Below are the code and all the weights of a small trained network. Each question names an input and a target symbol and asks about switching units off, where a switched-off unit gives its printed mean instead of its output.

import numpy as np


def w(rows, s, z=0):
    codes = np.array(rows[::2]) - 128.0
    scale = np.full(codes.shape[1], s)
    scale[-1] = z or s
    return codes * scale


def norm(h):
    return h / np.sqrt((h * h).mean(-1, keepdims=True) + 1e-5)


def f(y):
    return np.maximum(y, 0)


def softmax(a):
    e = np.exp(a - a.max(-1, keepdims=True))
    return e / e.sum(-1, keepdims=True)


def log_softmax(a):
    a = a - a.max(-1, keepdims=True)
    return a - np.log(np.exp(a).sum(-1, keepdims=True))


def net(x, mask):
    ids = ['ΞΨαπσφ'.index(c) for c in x.split()]
    T = len(ids)
    res = E[ids] + P[:T]
    u = 0
    for l in range(3):
        r = norm(res)
        for j in range(2):
            rows = slice(2 * j, 2 * j + 2)
            q, k, v = (r @ M[l][rows].T for M in (Q, K, V))
            z = softmax(np.where(np.tri(T) > 0, q @ k.T / 2**0.5, -1e9)) @ v
            o = O[l][rows]
            res = res + np.where(mask[u + j], z, o[:, -1]) @ o[:, :-1]
        u += 2
        y = f(norm(res) @ A[l][:, :-1].T + A[l][:, -1])
        res = res + np.where(mask[u : u + 8], y, B[l][:, -1]) @ B[l][:, :-1]
        u += 8
    return log_softmax(norm(res)[-1] @ U[:, :-1].T + U[:, -1])


Q, K, V, O, A, B = {}, {}, {}, {}, {}, {}
E = w([
[112,161,104,173,138,137,58,140,131],'Ξ',
[100,124,91,168,84,111,68,130,131],'Ψ',
[127,139,144,177,56,76,6,77,174],'α',
[86,104,128,90,42,98,104,98,148],'π',
[106,67,125,131,101,167,164,151,171],'σ',
[105,134,166,115,63,144,140,66,140],'φ',
],0.022)
P = w([
[6,194,179,193,124,134,188,184,84],'0',
[99,69,165,64,187,151,47,18,130],'1',
[208,197,146,148,186,69,134,41,233],'2',
[24,97,94,180,157,156,76,138,220],'3',
[186,37,85,77,95,61,22,186,102],'4',
[165,219,2,99,18,199,186,109,167],'5',
],0.0099)
Q[0] = w([
[121,154,111,77,83,137,93,124,191],'0.h1',
[13,85,202,163,162,129,131,138,211],'0.h1',
[168,77,174,79,171,90,183,98,104],'0.h2',
[104,67,111,59,254,163,167,110,63],'0.h2',
],0.0091)
K[0] = w([
[135,18,118,146,119,56,106,68,107],'0.h1',
[88,167,137,121,140,202,128,28,207],'0.h1',
[47,194,177,151,151,126,134,100,63],'0.h2',
[2,209,198,171,163,110,209,73,127],'0.h2',
],0.0078)
V[0] = w([
[158,95,167,194,190,122,37,130,89],'0.h1',
[161,83,57,152,214,86,105,207,65],'0.h1',
[195,80,140,117,131,111,150,108,94],'0.h2',
[118,254,41,138,131,160,95,57,58],'0.h2',
],0.0068)
O[0] = w([
[139,147,90,122,168,122,192,145,107,185],'0.h1',
[172,4,103,144,158,2,162,121,63,2],'0.h1',
[67,46,151,182,134,121,148,157,129,66],'0.h2',
[193,138,74,89,148,148,70,173,95,144],'0.h2',
],0.0086,0.007)
A[0] = w([
[96,62,221,171,142,144,102,96,138,184],'0.n1',
[182,88,201,9,154,130,125,82,160,178],'0.n2',
[182,133,167,84,120,186,213,95,190,138],'0.n3',
[156,34,223,111,132,170,91,176,136,2],'0.n4',
[95,80,130,111,143,117,49,164,1,91],'0.n5',
[59,68,127,193,156,116,119,179,154,113],'0.n6',
[105,178,146,212,46,124,136,113,192,202],'0.n7',
[201,139,99,92,122,185,116,132,155,113],'0.n8',
],0.008,0.0032)
B[0] = w([
[114,106,94,185,114,134,167,60,146,153],'0.n1',
[160,123,174,126,167,132,112,107,8,147],'0.n2',
[152,159,92,174,131,67,57,154,125,156],'0.n3',
[101,153,138,122,204,134,57,82,127,130],'0.n4',
[124,98,134,117,174,198,176,141,101,147],'0.n5',
[114,92,154,127,163,94,176,107,146,138],'0.n6',
[109,129,70,68,210,124,182,111,112,249],'0.n7',
[122,139,138,164,102,162,142,88,108,162],'0.n8',
],0.011,0.013)
Q[1] = w([
[80,41,98,108,90,123,162,136,142],'1.h1',
[68,119,142,87,123,162,76,102,75],'1.h1',
[25,204,201,118,68,176,117,60,109],'1.h2',
[209,253,15,77,155,241,172,39,40],'1.h2',
],0.0072)
K[1] = w([
[160,146,86,45,148,40,243,174,184],'1.h1',
[133,207,126,212,11,106,138,130,183],'1.h1',
[131,132,91,141,39,155,153,48,101],'1.h2',
[155,1,89,95,100,123,35,116,122],'1.h2',
],0.0071)
V[1] = w([
[47,56,134,94,225,168,86,196,110],'1.h1',
[10,102,84,165,23,153,98,188,48],'1.h1',
[118,181,197,253,141,255,150,98,94],'1.h2',
[142,139,126,87,91,159,159,173,140],'1.h2',
],0.0068)
O[1] = w([
[178,83,110,127,74,43,177,68,101,133],'1.h1',
[247,133,170,90,171,124,137,60,205,111],'1.h1',
[107,111,103,186,86,153,152,97,112,241],'1.h2',
[126,118,123,127,125,90,106,92,180,2],'1.h2',
],0.013,0.0028)
A[1] = w([
[137,33,169,78,174,165,171,72,37,207],'1.n1',
[18,110,116,123,76,19,42,170,142,99],'1.n2',
[39,183,121,178,126,105,126,141,147,92],'1.n3',
[169,113,145,121,131,118,132,236,70,54],'1.n4',
[242,138,83,189,43,147,94,87,136,6],'1.n5',
[255,145,147,66,177,69,196,117,175,35],'1.n6',
[130,69,170,91,185,222,130,169,184,70],'1.n7',
[176,211,175,118,154,119,166,55,219,93],'1.n8',
],0.0076,0.0023)
B[1] = w([
[183,218,119,196,120,122,141,183,113,185],'1.n1',
[210,91,176,152,184,176,167,143,118,195],'1.n2',
[205,152,154,91,146,99,172,139,194,253],'1.n3',
[137,131,15,101,92,3,135,163,129,140],'1.n4',
[34,99,133,158,58,173,19,45,99,200],'1.n5',
[234,157,114,109,151,248,175,169,108,172],'1.n6',
[104,23,91,174,44,88,133,78,7,140],'1.n7',
[120,54,50,86,129,147,125,214,116,242],'1.n8',
],0.0076,0.0053)
Q[2] = w([
[132,112,161,85,144,77,136,93,200],'2.h1',
[169,168,101,123,218,94,161,178,144],'2.h1',
[156,220,2,106,50,191,137,185,124],'2.h2',
[182,184,125,163,135,101,112,144,166],'2.h2',
],0.0091)
K[2] = w([
[113,199,53,128,187,144,151,98,218],'2.h1',
[198,43,144,78,169,3,2,71,204],'2.h1',
[110,58,140,107,141,88,79,156,59],'2.h2',
[112,212,199,33,164,111,41,124,121],'2.h2',
],0.0066)
V[2] = w([
[148,135,147,171,71,165,240,231,40],'2.h1',
[223,122,198,217,93,23,102,124,160],'2.h1',
[126,87,16,230,200,61,49,178,224],'2.h2',
[54,82,94,18,2,46,148,223,3],'2.h2',
],0.0054)
O[2] = w([
[115,102,47,182,77,208,94,69,207,55],'2.h1',
[93,219,162,68,175,108,91,196,196,1],'2.h1',
[249,216,132,177,95,75,107,78,36,130],'2.h2',
[24,128,155,169,181,188,42,2,109,39],'2.h2',
],0.0078,0.0074)
A[2] = w([
[84,147,150,73,137,158,138,111,81,92],'2.n1',
[134,128,67,186,195,176,157,97,96,69],'2.n2',
[77,118,172,196,66,144,21,23,117,4],'2.n3',
[102,109,110,28,178,159,180,157,144,22],'2.n4',
[134,89,221,135,76,199,199,83,138,44],'2.n5',
[21,80,177,161,89,140,90,71,91,237],'2.n6',
[173,136,254,75,153,46,202,223,94,52],'2.n7',
[85,201,137,102,73,196,153,72,128,42],'2.n8',
],0.0083,0.003)
B[2] = w([
[144,38,146,150,138,109,118,107,124,173],'2.n1',
[123,75,184,99,130,137,87,80,114,254],'2.n2',
[8,156,137,167,75,120,102,105,31,205],'2.n3',
[104,135,188,127,140,107,51,122,169,209],'2.n4',
[191,117,157,60,193,119,136,187,100,162],'2.n5',
[165,175,93,145,61,100,114,139,32,197],'2.n6',
[96,186,84,92,146,113,124,231,129,178],'2.n7',
[151,137,108,206,141,148,145,177,127,231],'2.n8',
],0.012,0.0063)
U = w([
[43,134,141,146,42,113,85,131,43,175],'Ξ',
[254,80,156,134,194,167,102,96,69,54],'Ψ',
[140,173,129,125,178,82,123,203,85,188],'α',
[68,87,170,87,166,152,51,112,143,158],'π',
[82,104,125,148,158,89,212,89,114,150],'σ',
[77,132,62,184,95,213,111,178,172,5],'φ',
],0.0076,0.0027)

Each question gives the input, a string of symbols that net reads in full, and the target symbol t.
The units are the heads (2 rows each of Q, K, V and O) and the neurons (one row each of A and B). Each row of codes is followed by its name. A weight is (code - 128) times the scale printed after its matrix; where a second scale follows, it is the last column's (O, A, B and U).
mask holds one flag per unit, layer by layer, with each layer's heads first. A switched-off unit (its flag False) gives its mean, the last column of its rows in O or B, instead of its output. The means were averaged over made-up inputs and are rounded, as every weight is.
A unit's drop is (log p(t) with every unit on - log p(t) with that unit switched off) / (log p(t) with every unit on - log p(t) with every unit switched off).
The circuit of an input: a set's keep is (log p(t) with only the set's units on - log p(t) with every unit switched off) / (log p(t) with every unit on - log p(t) with every unit switched off). Starting from the 12 units with the biggest drops (on a tie, the unit counted first), units are removed one at a time, each time the one whose removal leaves the highest keep (on an exact tie, the one counted first), for as long as the keep stays at least 0.8.
circuit, biggest first: the units of the circuit, biggest drop first
unit that matters most: the unit with the biggest drop
top k neurons: the k neurons with the biggest drops, biggest first
input α Ξ Ξ Ξ σ φ, target σ: circuit, biggest first : (0.h2 0.n7)
input φ Ψ α π Ψ σ, target Ψ: unit that matters most : 1.h2
input σ Ξ Ψ, target Ξ: top 3 neurons : (0.n7 1.n5 2.n3)
input Ξ π Ξ σ π, target Ψ: top 3 neurons : (1.n2 1.n8 1.n3)
input Ξ φ α Ψ σ α, target σ: circuit, biggest first : (0.h2 0.n7)
input Ξ α α π Ψ α, target Ψ: top 3 neurons : (0.n7 1.n6 0.n5)
input Ξ α φ, target α: circuit, biggest first : (2.h1 0.n3)
input Ψ Ξ π π π, target α: circuit, biggest first : (1.h2 2.n7)
input φ π σ, target π: circuit, biggest first : (2.n4 2.h2)
input σ φ π π, target φ: circuit, biggest first : (0.h1 2.n8)
input α α Ξ π π σ, target π: circuit, biggest first : (1.h2 2.h2 2.n4)
input Ψ Ψ φ π α Ξ, target α: circuit, biggest first : (1.h2 2.h1)
input σ π φ, target π: circuit, biggest first : (2.h2 2.n4)
input σ π α π, target π: circuit, biggest first : (2.n4 1.h2)
input Ψ Ξ α, target Ξ: unit that matters most : 1.n5
input π Ψ Ξ Ψ, target Ψ: top 3 neurons : (0.n5 0.n3 1.n6)
input Ψ Ξ σ φ Ξ Ξ, target Ξ: top 4 neurons : (0.n7 0.n5 1.n5 2.n3)
input π Ψ α Ψ Ξ σ, target Ξ: top 2 neurons : (0.n5 1.n5)
input α Ξ α, target Ξ: top 3 neurons : (0.n7 1.n5 2.n3)
input Ξ σ α, target σ: top 2 neurons : (0.n7 0.n1)
input Ξ Ξ π α π, target Ψ: top 4 neurons : (1.n2 1.n3 1.n1 0.n5)
input Ψ φ Ξ, target φ: unit that matters most : 1.h1
input Ξ Ξ φ, target Ξ: top 3 neurons : (0.n3 0.n5 1.n5)
input π π α α, target π: top 2 neurons : (1.n8 0.n7)
input Ψ Ξ σ, target Ξ: top 2 neurons : (0.n3 1.n5)
input Ψ Ξ Ξ, target Ξ: top 2 neurons : (0.n7 1.n5)
